Below are the code and all the weights of a small trained network. Each question names an input and a class and asks about switching units off, where a switched-off unit gives its printed mean instead of its output.

import numpy as np


def w(rows, s, z=0):
    codes = np.array(rows[::2]) - 128.0
    scale = np.full(codes.shape[1], s)
    scale[-1] = z or s
    return codes * scale


def f(y):
    return y / 2 * (1 + np.tanh(0.7978845608 * (y + 0.044715 * y**3)))


def log_softmax(a):
    a = a - a.max(-1, keepdims=True)
    return a - np.log(np.exp(a).sum(-1, keepdims=True))


def net(x, mask):
    res = np.array(x, float).reshape(1, 7) / 4 @ E
    y = f(res @ A[0][:, :-1].T + A[0][:, -1])
    res = res + np.where(mask, y, B[0][:, -1]) @ B[0][:, :-1]
    return log_softmax(res[-1] @ U[:, :-1].T + U[:, -1])


A, B = {}, {}
E = w([
[127,128,128],'x0',
[102,191,197],'x1',
[254,129,150],'x2',
[128,127,127],'x3',
[109,53,186],'x4',
[130,129,129],'x5',
[127,126,128],'x6',
],0.0081)
A[0] = w([
[140,192,77,74],'N0',
[143,92,81,77],'N1',
[140,101,31,83],'N2',
[118,88,162,47],'N3',
[125,142,103,139],'N4',
[129,73,100,222],'N5',
[124,235,233,75],'N6',
[77,70,139,99],'N7',
[120,195,203,90],'N8',
[122,103,149,37],'N9',
[121,165,173,61],'N10',
[129,127,126,15],'N11',
[126,127,126,10],'N12',
[140,94,83,30],'N13',
[191,149,164,91],'N14',
[66,129,112,52],'N15',
[111,63,185,50],'N16',
[127,132,128,13],'N17',
[72,123,109,35],'N18',
[140,101,87,46],'N19',
[140,87,79,58],'N20',
[52,132,93,54],'N21',
[149,61,65,44],'N22',
[129,128,129,109],'N23',
[205,131,191,67],'N24',
[125,87,171,38],'N25',
[117,172,147,31],'N26',
[132,208,68,55],'N27',
[126,103,117,5],'N28',
[130,128,129,108],'N29',
[101,249,68,114],'N30',
[7,160,158,113],'N31',
[165,119,159,11],'N32',
[127,124,129,2],'N33',
[100,177,182,63],'N34',
[144,173,70,55],'N35',
[87,63,188,133],'N36',
[128,132,130,14],'N37',
[191,102,115,76],'N38',
[128,124,129,9],'N39',
],0.011,0.0065)
B[0] = w([
[181,57,208,148],'N0',
[51,70,140,127],'N1',
[77,69,186,161],'N2',
[212,82,189,118],'N3',
[136,138,152,142],'N4',
[85,185,178,222],'N5',
[36,39,112,210],'N6',
[167,138,128,165],'N7',
[13,23,116,172],'N8',
[176,104,145,105],'N9',
[53,15,78,124],'N10',
[170,42,128,97],'N11',
[167,35,147,97],'N12',
[72,24,108,113],'N13',
[134,112,32,161],'N14',
[184,64,21,142],'N15',
[248,62,216,147],'N16',
[181,4,132,97],'N17',
[147,83,12,130],'N18',
[80,38,136,112],'N19',
[34,40,153,123],'N20',
[247,86,26,163],'N21',
[1,57,129,139],'N22',
[129,122,130,118],'N23',
[165,137,28,176],'N24',
[222,112,168,119],'N25',
[119,29,141,110],'N26',
[211,52,205,156],'N27',
[133,25,153,99],'N28',
[128,122,129,117],'N29',
[188,126,209,221],'N30',
[189,144,81,253],'N31',
[228,101,76,112],'N32',
[143,25,141,97],'N33',
[56,49,96,142],'N34',
[173,49,213,134],'N35',
[177,162,185,202],'N36',
[150,50,119,97],'N37',
[84,111,51,143],'N38',
[168,11,99,97],'N39',
],0.008,0.0054)
U = w([
[135,152,147,223],'0',
[136,155,143,209],'1',
[64,45,139,67],'2',
[142,171,146,161],'3',
[144,163,142,143],'4',
[214,105,25,12],'5',
[225,83,245,2],'6',
],0.012,0.0096)

Each question gives the input, the list of numbers given to net, and the class t.
The units are the neurons (one row each of A and B). Each row of codes is followed by its name. A weight is (code - 128) times the scale printed after its matrix; where a second scale follows, it is the last column's (A, B and U).
mask holds one flag per neuron, in row order. A switched-off neuron (its flag False) gives its mean, the last column of its row in B, instead of its output. The means were averaged over made-up inputs and are rounded, as every weight is.
A unit's drop is (log p(t) with every unit on - log p(t) with that unit switched off) / (log p(t) with every unit on - log p(t) with every unit switched off).
The circuit of an input: a set's keep is (log p(t) with only the set's units on - log p(t) with every unit switched off) / (log p(t) with every unit on - log p(t) with every unit switched off). Starting from the 12 units with the biggest drops (on a tie, the unit counted first), units are removed one at a time, each time the one whose removal leaves the highest keep (on an exact tie, the one counted first), for as long as the keep stays at least 0.8.
units of the circuit, in order: the units of the circuit, biggest drop first
unit that matters most: the unit with the biggest drop
top k neurons: the k neurons with the biggest drops, biggest first
drop of u: that unit's drop, to one decimal
input [-5,4,8,-4,3,-5,-2], class 5: top neuron	N24
input [2,1,-2,3,8,0,-3], class 6: units of the circuit, in order	N16, N36
input [4,-5,-8,-1,5,2,0], class 5: units of the circuit, in order	N21, N31
input [3,7,7,2,1,5,1], class 2: units of the circuit, in order	N6, N8
input [3,7,-1,-6,6,2,-5], class 2: top 3 neurons	N6, N8, N34
input [-2,2,8,-5,3,-3,-3], class 5: units of the circuit, in order	N24, N14
input [4,-5,6,6,-7,-3,4], class 6: units of the circuit, in order	N35, N0
input [-1,7,-7,-6,-4,-3,3], class 2: units of the circuit, in order	N6, N8
input [-4,0,6,-1,4,-2,-3], class 5: top 2 neurons	N24, N14
input [0,-8,-2,1,3,-6,6], class 2: units of the circuit, in order	N22, N20
input [-4,3,-8,2,7,5,-7], class 5: top 3 neurons	N31, N21, N15
input [-4,-1,7,1,7,-4,-2], class 5: top 3 neurons	N24, N14, N38
input [-3,6,-6,3,1,6,-5], class 2: top 4 neurons	N6, N8, N34, N10
input [-3,-6,-8,0,3,-3,2], class 5: units of the circuit, in order	N21, N15
input [-4,2,-6,1,-6,-4,-4], class 5: units of the circuit, in order	N21, N31
input [-5,-3,-6,2,-1,5,0], class 5: units of the circuit, in order	N21
input [-1,3,7,-2,3,-4,-5], class 5: units of the circuit, in order	N24, N14
input [3,-2,-7,7,8,-6,6], class 6: top 3 neurons	N16, N36, N3
input [4,8,2,-4,2,7,1], class 2: drop of N6	0.2
input [-7,-7,-3,-1,-7,4,5], class 2: unit that matters most	N2
input [7,5,-5,-2,8,3,-6], class 6: drop of N16	0.6
input [1,8,-2,-2,-1,-8,-2], class 2: drop of N6	0.3
